 10  25  15 -11 -14
-11 -30  -3 -19  -1
 -7   0  36 -11   9
=>
-14 -19  36

 27   4 -16   9
  2 -34  11  -3
=>
 9 11

  3  -6  10  -7 -14
 27  -7 -10  13 -38
=>
-14  13

-14  31
 -4   2
-41  -2
 -3  22
-27   9
=>
31 -4

 42  35
  9   7
-23 -22
=>
35  9

 -1  17 -11
 40  -3   3
  6   0  -3
=>
-11  -3   6

-20 -33  -3
 -5  32  -5
 -1  11 -12
  5 -10   2
-12  26   3
=>
-3 32 -1
---
  1  -2   6  -3   0  -1  -4   3
  2  -9  -6  -5  -5   1 -10   7
  1  20   4   5  -8   0 -11  27
 -7  11  12  -6  -5   8   7 -15
  9  -4   8   4   0   3  -4   0
  3 -11  10  14   9   2   6 -35
  7 -10   0   0  -8   3   4  -8
  3   5   8   6   0   2   0  15
=>
  1  20   4   5  -8   0 -11  27
 -7  11  12  -6  -5   8   7 -15
  3   5   8   6   0   2   0  15
  1  -2   6  -3   0  -1  -4   3
  9  -4   8   4   0   3  -4   0
  2  -9  -6  -5  -5   1 -10   7
  7 -10   0   0  -8   3   4  -8
  3 -11  10  14   9   2   6 -35

-20  -3  17   4  17
-17 -23 -12 -20  43
  6  -9 -16   9  -6
=>
-20  -3  17   4  17
  6  -9 -16   9  -6
-17 -23 -12 -20  43

-35  11
  3  36
  5 -37
-23 -29
 25 -27
-22  30
=>
  3  36
-22  30
-35  11
 25 -27
-23 -29
  5 -37

-10  -9  -2
  8   1  -1
  1  12  -1
 -6 -15   3
  6 -18  -5
 29  -6 -11
-21 -44  25
=>
  1  12  -1
  8   1  -1
 29  -6 -11
-10  -9  -2
 -6 -15   3
  6 -18  -5
-21 -44  25

  7  -1   2   3 -12   2
  7  -9   4  -5  -3 -12
 -8  14  -3  -7   2   5
  6 -21  -1  17   0 -12
  6   3  -2   0 -12  -5
-12 -19   2 -15 -33   3
 -6 -14   4  11  13  -2
  6  13  -3   5 -14  -4
 -8   4  -5  10  -7  -1
 21   8  -3   0 -12   1
 -4   5   9  -6  -8 -14
=>
 -8  14  -3  -7   2   5
  6  13  -3   5 -14  -4
 21   8  -3   0 -12   1
 -4   5   9  -6  -8 -14
 -8   4  -5  10  -7  -1
  6   3  -2   0 -12  -5
  7  -1   2   3 -12   2
  7  -9   4  -5  -3 -12
 -6 -14   4  11  13  -2
-12 -19   2 -15 -33   3
  6 -21  -1  17   0 -12

 17  17 -30  21   7   3   2  10   4
 12  20 -20  10   3   0   7   7  14
 10  -6 -10  27  12   2   0  20  -6
 15 -10  -6   0 -12   5 -23 -27  39
 10  14 -19   9   5   3   6   1   7
=>
 12  20 -20  10   3   0   7   7  14
 17  17 -30  21   7   3   2  10   4
 10  14 -19   9   5   3   6   1   7
 10  -6 -10  27  12   2   0  20  -6
 15 -10  -6   0 -12   5 -23 -27  39

-16  12 -10 -12  -2   1  -9   4
-25 -25 -15  33   1   2 -18   8
-24  17 -11 -15  -4   5 -13   6
-11 -29  -9   5   5  15 -23  12
-13 -24 -21  23  -6   9 -23   8
=>
-24  17 -11 -15  -4   5 -13   6
-16  12 -10 -12  -2   1  -9   4
-13 -24 -21  23  -6   9 -23   8
-25 -25 -15  33   1   2 -18   8
-11 -29  -9   5   5  15 -23  12

 -8  23  23  24
 -1  -1  -1  -3
-13  13  13  -5
  0  18  18  34
 14   0   0  27
 -2  -3  -3 -10
  5  -2  -2   6
=>
 -8  23  23  24
  0  18  18  34
-13  13  13  -5
 14   0   0  27
 -1  -1  -1  -3
  5  -2  -2   6
 -2  -3  -3 -10

 -5   1   6 -28 -36   1  10 -37  22 -39 -15   4 -27
 16   9 -31  30 -36  10   6  18   0 -12   6  -1  16
 -7   8  -7 -10 -15 -30  -5  12  21  23  -2   9  28
=>
 16   9 -31  30 -36  10   6  18   0 -12   6  -1  16
 -7   8  -7 -10 -15 -30  -5  12  21  23  -2   9  28
 -5   1   6 -28 -36   1  10 -37  22 -39 -15   4 -27
